Each row is followed by its group and then its class within the group.
[  1   9   2   5   8   0  -2   2  -1   9   0 -20 -21   2   2 -10  10   7
  16  13 -24  11  -2 -10   7 -10  22  -9   4   0   9   3 -23 -13  -8  82
  -4 -42 -50  10  33  -5   5  14  -4   1 -11  -3   8   4   9  30   2   8
   3   1  12  14 -15   4  24  10   6   1   6   6   1] -> [83]/J
[-15  -1  10  27  17   6 -10  12  -7  10  24   5 -39   1  -4  -7   3   5
   2   7  -8  11  -1   6 -17  -4  16  -4  -2 -10  13  29  -2 -15  -3  21
   6   4 -65  14  64   5  10  16  -6  -5  -4 -16   9  -1  -8   1  -5   4
   0   5  20  30   1   4  14   3   1   6   4  13  -6] -> [80]/V
[ 22   7   6   8   9  -3 -10  -9  -2  29  -5 -20 -33  -8   0  -8  17   0
  18   3  -2  -7  -6 -12   5  -7  15 -13  12  -8  12  17 -23  -5  -7  72
  -4 -31 -42  19  36  -6   8  16  -5  -2   1   0   5  12   3  12   5  12
   3  -9  30  27 -13   0  31   7   8  -2  18  18  -5] -> [83]/L
[ -9   1  15   6  11   4  -7   4  -4   8  14 -37  -7  -2  -4  -6   1  17
  12  10 -14  13   2  10 -11  -8  14 -17  -2  -4  12  24   0 -15   8   7
   9 -16 -49   7  38   1  12   9  -2  -1  -5  -7  -9   3   3   6  -4  -4
  -5   1  11  18 -18   2  28  -1   8  -7  10  11  -4] -> [80]/Q
[-22  12   3  21  11  -2  -8  -1  -7  10  -1 -15 -27  11  -9  -6   1   5
  10  15 -14  10   0   2  -8  -7  18 -15  70   2  10  -1 -17 -22   0  28
   2 -17 -49   9  40  -1   1   7   4   1 -10   1  -1   1  -4  -9   0   8
  10   4  11  32  -6   4  26  11  13   0  -6   6   3] -> [80]/Q
[ -6  -3 -14  10   4   1  -8  -4   2  11   0 -30 -25   2  -6  -2   1  10
   8  12 -21   8  -4  27  -7  -5  16 -10   4  -7  14  24 -10 -11   0  37
  13 -20 -39   7  22   0   7  11   0  -3  -7  -4   0   5  12  -6  -5   2
  -4  -1  11  22  -7  -4  24   2  12   3   5   4  -2] -> [80]/Q
[ -7   5   1  22  15   6 -14  -4   2  13  17 -20 -33   9  -5 -14   4   2
  14  17 -12  -4   0   3  -4 -10  13 -16   0  -6  15  32 -17 -20   1  42
   7 -40 -67  23  54  -3   7  15  -6  -2 -10  -2   3   6  -9   3   1   5
  -8  -4  25  32  -9  -6  30   8  14  -1   9  19  -4] -> [80]/Q
[  3  15  -9  17  11   5  -6  -3  -2  26  14 -18 -35   7  -8 -18  16  10
   8  -1  -8  -6  -3  -7  16 -14  18 -13  -4  -5  14  15 -20 -16  -5  74
   2 -53 -56  15  43   1   5  25   1 -10   1   1  11   5   3  14   8   6
   3  -8  15  32 -18  -6  26   1  11  -4  10  19 -16] -> [83]/E
[ -2   2   0  11   7   1  -6  -1   1  16   7 -11 -27  10 -10  -9  10   7
  15  -1  -3   4   2  -2   5 -16  12  10   4  -3 -19 -15 -12  -6   4  64
  -1 -40 -50  26  46   2  -5  13   0   3  -2   5  -4   1   9  13  -2   6
   4  -7  13  25 -12 -16   8   4  10  -1  10  10  -2] -> [83]/J
[ -8   8  10  16  11   2 -10   2  -2   9  16 -10 -19   9   2  -8   1   0
  17   9 -21   9  -1  10   0  -8  16 -10   3   1  12  14 -10 -14  -3  27
   4 -22 -54   4  40   1   6  14   3  -6 -13  -5   5   3   1   2  -3   1
   2   3  16  16 -10  -1  29   0  14   3   7   8 -10] -> [80]/Q
[  1   1  -6  -1   0   8  -1  -6  -5  12  -4  -8 -30   3   2  -5   7   8
   3   0 -12   2  -4   6  -8 -15  23  -5  -4   4   9 -19 -20  -7  -3  44
  -3 -34 -46  21  38  -6   0  14  14   0  -2   1  11   3   6  14   3  -5
   1  -4   9  29  -6   3  17   8   6  -3  12  -1 -14] -> [83]/L
[ -6   6   1  16  16   2 -18  -2 -12  22  16 -36 -40   0  -7  -4   8   2
  11  13 -21   3  -5   7  -7 -25  23 -26   2  -5  23  39 -13 -24   4  33
   9 -44 -68  15  64   3   9  14   2   5  -6   4   5   7   1  -3  13   4
  -2   0  31  36 -14  11  40   2  13  -3  12  27  -7] -> [80]/Q
[ -7  12  12   9  17   5   2  -3  -3   9   4 -21 -26   7   3   0   0   1
  22  12   8   7   6  -4  -9   1  22 -12  -6  -5  11  35 -17 -20  -4  39
  -1   4 -47   4  34   0   4  12  -1  -4  -8  -7  -2   2  -3  -4  -1  11
  -3 -13  23  31 -12   4  27  11   3  10   5   9  -2] -> [80]/R
[  8  11  -8   1  10  12  -7  -5  -9  33   0 -13 -23   1  -4  -3   8   5
  21   0   0  -4  -2  -2  17 -10  15  -1   9   8   7  -3 -35   4 -21  66
  -1 -33 -37   9  10  -3  16  25   4   6   1   0  18   8   7  22   5 -12
   3  -4  17  12 -11   4  21   9   3  -1  11  16  -3] -> [83]/L
[-11  11  11  18  18   1 -10   9 -10  23  10 -24 -26   8 -12  -2  -4  12
  27  14 -23   8  -3  -6 -15 -10  18 -21  12 -10  13  24 -16 -24 -14  50
   1 -27 -70  12  36   1  12  18  -4  -2 -17  -5   8 -13  -4  -5  -2   1
  -7   3  18  30  -9  -2  26   1  16  -4   8   7   2] -> [80]/V
[-20   6  17  16  15   3 -10   7 -13  16   5 -35 -30   2   0  -8   6  -2
   9  19 -19  10  -2  -9 -11  -7  22 -18   0  -6  13  38 -13 -25   2  24
  -5 -18 -56  10  55   7   9  15  -3  -8 -10  -5   4  -2 -15   1  -7   8
  -5   5  20  16  -3   7  29   0   5  -6   7  19  -2] -> [80]/R
[ -3  -1  -4  18  20   5  -1   2  -1  19  19 -18 -29  15  -6 -20  17   8
   9  11  -7   1  -2  -1  10 -25  17   1   1  -1  19  -1 -10 -12  -5  52
  -5 -54 -55  29  53  -1  16  20  -4   2  -6  -1   2   3  15   9   3   0
  -1 -12  19  26 -13 -10  27   0   5  -4  10  23  -1] -> [83]/J
[  8   4 -11 -13  16  -2  -1  -3   0  19   7  18 -16  -1   2  -4   9   4
   5  -1  11 -14  -5 -14   2 -12   1   0   1   4  13  -8 -19  -9  -9  40
  -3 -23 -27   9  54  -1   0   7   4   6  -5  -4   4  13  18  13   4   2
   2   2  12  29  -5  -1   7  -2  -1   6   7   8 -19] -> [83]/L
[-13   9   2  11  18  -3  -2  -1   0  30   9 -16 -35  -4 -13  -7   8   2
   8  12 -20   0  -1  -9 -19 -15  23 -11  -4  -7  15  25 -22 -33  -1  34
  -2 -17 -58  17  59   0   9  15  -2   0 -13  -6   5   9  -7  -6  -3   9
   2  -2  27  37 -16  -1  24  10   9  -3  12  15   8] -> [80]/Q
[-19  20   4  12  17   2  -6  -1 -11  -2   5   0 -28  10   6  -3   3   9
   3  10 -19  10  -5  -4  -8 -11  19 -23  -4  -3   4  29 -19 -30  -5  43
  -7 -17 -66   5  55  -1   4  13   8  -3  -5  -9   4  -1  -5 -13  -4   4
   1   5  20  18  -3   6  20  14  -3   1   0   6  -6] -> [80]/V
[ -7  11   6  20  21  -2 -19   0  -6  29   9 -29 -43  -1  -5  -5   4  -2
  27  23 -15   5  -4   0 -13 -10  32 -16  13 -10  24  32 -17 -35  -3  54
  -1 -24 -77  15  68   1  11  16  -5  -2 -13  -1   3  12   3   7  -5  10
   1  -8  39  37 -14   0  52   9  21  -5   7  25 -15] -> [80]/R
[  6   8   1   1  12   5  -1  -3   2  19  -8 -21 -41  -4  -3 -25  16  10
  17   8 -10   7  -5  -8   9 -11  15 -17   3  -7  16  13 -31  -7  -3  79
   3 -50 -67  19  44  -2   6  27  -2   2  -4  -9   7   8   6  19   1  17
   2  -3  24  36 -17  -3  29   3  -1  -2   1  19 -11] -> [83]/E
[-14  16  10  21  17  -1 -13   3  -6   4  -2 -38 -35   7  -8  -6   1  11
  25  24 -31  10  -8  -4 -12  -5   8 -24   5  -1  18  35 -22 -21  -4  59
   5 -40 -89  11  36  -4  13  20  -3 -11 -21  -3   0  11  -2   0   1   1
  -4  -1  21  23  -8   5  42  15  34  -3   7   3  -8] -> [80]/Q
[  0  22  -3  -1  12   1  -5   2   0  15  -6 -19 -32  20  -1 -12  13  15
  19  -2 -19  -2  -2 -12  10  -8  19 -11   4  -3   4  11 -29  -8  -3  83
  -6 -37 -48   8  19 -11   2  19  -1   0  -5  -3   0   2  -1  12   4  21
   2  -1  17  27 -12   2  20  12   0  -6   4   8  -9] -> [83]/E
[ -8  13   8  -4  -5  -1  -1  -2  -2 -13  -6  -6 -13   3   4  -2  -3   0
   8  16 -18   5   2  -8 -18   0  14 -14  -2  11   4  25 -14 -30  -9  15
   6   4 -12  -1  42   1   1  -8  -8  -5 -14  -8 -10   3 -10  -9   1   6
   3   9   7  20   3   6   9  19   1   0  -3  -5  -6] -> [80]/V
[  2  20   0   2   9   0 -11  -5   1   8  -9 -18 -29  -1   4 -15   9   6
  17   6 -22   0   1 -13   1 -13  18 -10   6   3  12  11 -33 -16  -3  83
  -4 -35 -49   9  49  -1   9  13  -2   2 -11   1   0   5   3  -2   7   5
   1 -13  15  38 -11   3  21  10   7  -1   8   8  12] -> [83]/J
[  1   6  -3   2  13   4   0  -4   3  15   6 -17 -21   3  -6 -10   8   7
  12   8 -12  -2   6 -10   0 -13  10  -4  14   5  10  -2 -17 -11  -8  59
  -8 -38 -46  14  32   6   3  15   3   2  -3   1   8   3   3  14   0   2
   0  -2  11  17 -13   1  19   9   7   2   8   5  -6] -> [83]/E
[  6  10   7 -16  11  -1   4   0   0  -3 -24  25  -9   2   7  18  -5   8
   1   9 -11  -2  -5  -7 -20   2   8   1   4  12   2  -1 -26 -12 -10  31
  -5   6  -5  -6  29  -5  -2   0   9   6 -11  -5  -3   5  -1   3  12   7
   6   1  -2  17   5  11   6  12  -2   2  -4 -16 -15] -> [83]/L
[ -2  10  -4  10   0   4  -8 -14   1  18   0  -5 -26   1  -5  -6  12   7
   5   8  -2  -2  -5  -4  12 -10  12   0  -6  -3  11  19  -7   3  -5  55
  -3 -48 -38  19  29   2   6  19   8   0  -5   3   8   3   2   5   4   1
   7  -8   9  20  -5   3  24   4  11  -3   6  13   3] -> [83]/L
[-18   0  14   1  16   0 -15  -2  -5   8   5 -21  -5  12  -6 -11   0   0
  18   9 -19  10  -3  -4 -11  -6  23 -15   3   1  17  28 -10 -26  -5  59
  -6 -20 -52   4  59   2   6   9   0  -2 -13  -3   1   4   2   0   0   9
 -10   4  20  21   6  23  31  -8   3  -2   9  11  -1] -> [80]/R
[  4   1  -5   3  16   7  -2  -5  -3  20  26 -21 -24   6   0 -15  11   8
  27   1 -10   1  -4  -8  13 -14  11   4   3  -6   9  -8 -13  -6   0  67
  -1 -46 -56  12  40   4  -2  20  -3  -1   5   5   3   0   9  10  -3   1
   4   2  19  21 -13 -13  22   5  -5   5  -2  31  -4] -> [83]/E
[ -3  14 -11  -6   8   2  -3  -9   1  33  -5 -15 -38  -4  -6  -4  21   7
   5   9  -9  -7   0 -10 -12  -5  13  -7   2   0   3  -2 -23 -15   2  41
  -4 -24 -32  16  40  -6   1  13   3   1 -11   2   5   9   4  14  -3   7
   1  16  35  32 -11   3  14   6   6   2   9  11  -5] -> [83]/L
[ -4   7  12  11  10   1   5  -2  -9   3  20 -11 -26   7  -1   0  -6   6
  17   6 -21   9  -2   1 -16  -2  17 -14   4  -6  18  20  -8  -7   1  49
  -1 -25 -61   7  61   4   9  16  -7   3  -7 -10   1   3   5   1  -2   1
  -1  18  22  26  -8   6  30  11   8  -2   2   9  -7] -> [80]/V
[ -8  17   6   1  14  -8 -10  -1  -3  12   6 -16 -19   8  -4   0   3  -2
  10   8 -17  -1  -7 -12 -15 -11  13  -9   7  -2  14  19 -12 -21  -4  14
  -6  -8 -37   6  63  -2   5   7   3  -5  -6  -5   2   8  -4   1  -2   6
  -2   3  21  19 -11  -2  25   3 -14   2   6   9  -4] -> [80]/V
[-11  -1   3  20  15  -5  -3   3  -7  -1  24  -1 -15  15  -9  -4  -2  13
   9   0  -9   6   3   8  -9  -6  14  -3   3  -1   7  12  -6 -15  -3  14
   0 -11 -48   3  47   4   4   5  -2   1  -6 -17   5   3   3  -6  -2  -2
  -1  -3  18  16   0  -7  10  -7   2  -3  -1   5  -2] -> [80]/V
[ -1  11  -1  10  23  -2 -10  -1  -6  21  10  -4 -37   2 -11 -20   7   5
  19   3  -3  -1   1 -10   2  -4  25  -1   5 -12  11  12 -26 -13  -2  83
  -3 -35 -70  19  66   2   3  25   4   5  -6  -3   8   3   5   7   0  21
   1 -22  28  46 -20  -8  31   5   0  -4   6  25  -7] -> [83]/E
[ -1  13  -9  11   8   8  -8  -3  -3  18   5 -18 -30   5 -10  -9   9   7
   6  12 -20  -6  -1   2  -9 -16  19 -21  -1   0  33   6 -26 -18   0  57
   1 -48 -63  17  62  -3   4  17   1   3   1  -1  -1   9   1  10   3   8
  -3  -3  11  42 -20   1  34  -2   8  -1  10   9 -18] -> [83]/L
[ -3  15  -2   5  13  -5   2  -2  -2  19  15  -3  -3   7  -8 -12   8  12
   5   3  -4   2  -8  -9  -2 -15  16   2   1  10   5  -8 -10  -8   9  50
  -1 -31 -33  16  37  -6   2   7  -5   1  -2  -2   2   5   6   8   2   2
  -1  -8   9  17 -10 -21  11  -1   1  -1   4  18   0] -> [83]/J
[-11  13   6  12  12  -4  -8  -3 -13   3   5 -30 -38  -3  -3  -4   4   1
  21  12 -23   2   8   3 -16 -15  23 -17   4  -3  11  32 -11 -30  -4  42
  -3  -5 -59  11  39  -3   3  12  -2  -7  -8  -6  -4   3  -2   2  -1  13
   3  -1  26  29  -7  -7  29   6  10  -1   4  12  -1] -> [80]/V

Each row is followed by its group and then its class within the group.
[  6  -7  11  -9 -18  -9  10   8 -14   4   2   8  -7   4   9  -6  -5  -1
  -3   3   5   2  -8  20   9  -4  12   0   1  -7  28  -1   2  -5  -4  -6
 -11  -1  -2   2  -1  12  -5  -5  -6   7  -4   6  -6   2  -7  -9   7   4
   5  15  12   2   4   1  11  -3  -9  -2 -10 -19  12] -> z10/(18)
[ -3 -10  11  -1  -7   0   5   2  -9   4   2   2  -5   4   2  -2   4  -2
  -3  -3   3   4  -2   5   8 -11   3   3   0 -11   2   2   3   0  -3 -24
   2   3   0   2  -7   3   8  -1 -11  -2  10   9  -7   0  -7  -3   1   1
   6   4  10   0   3  -2   6 -11  -1   0   0  -6  10] -> z10/(18)
[  3  -9   6  -4  -9  -9   1   4  -7   4  -3   0  -6   7   2  -5   5   7
   0   2   4   2  -5  11  12  -8   5   3   6  -1  25   3 -10   1  -3   5
   1   1   1   4  -7   0  -1  -4  -5  -2   2  12  -7  -1 -12  -5   4  -3
   2  11   5   4   7  -4   6  -3  -4  -5   2  -5  19] -> z10/(19)
[ -2 -15  -6  -6   0  17   1   0  -9   7  -3   2 -15   2   3  -7 -10   0
  -5  -4   1   5   4   7  13  -3   8   4   1 -13  11   9  13   1   0  -8
  -5  10  13   1   6  17  -8 -11  -6  11  -2   8  -6   0   2  -8   0   9
  -2   5   2  -1   1   5   1  -2  -1  -3   4 -15  -3] -> z10/(19)
[ 23 -13  -2  -9 -16   1  -5   0 -18  -7   1   7   5  -2   1  -5   2   1
  -3  -6   3  14   7  23  25  -5   2   4  -4  -3  26   2   0  -3   4  -2
  -7   0   9   4  -3  11  -5  -5 -13   7 -12  11 -13   8  -5  -6   9  20
   2  14   2   5   9   1  13   8  -9  -1  -4 -11  20] -> z10/(19)
[  8  -2  -1  -5 -15  10   4  -6  -7   8   1   2  -1   0  -1  -1   2  -1
   2   2   1 -10  -1 -13  -7  -4  -1   5   6  -6 -11   4   3 -13   2   8
   7   9   6   6  -2  -8   7 -11   3   7   4   3  -5 -11  -3  -4   5  12
  -7   9 -11  -9   4  -7   1  -4  -4   1  -2 -21  -4] -> z695/(12)
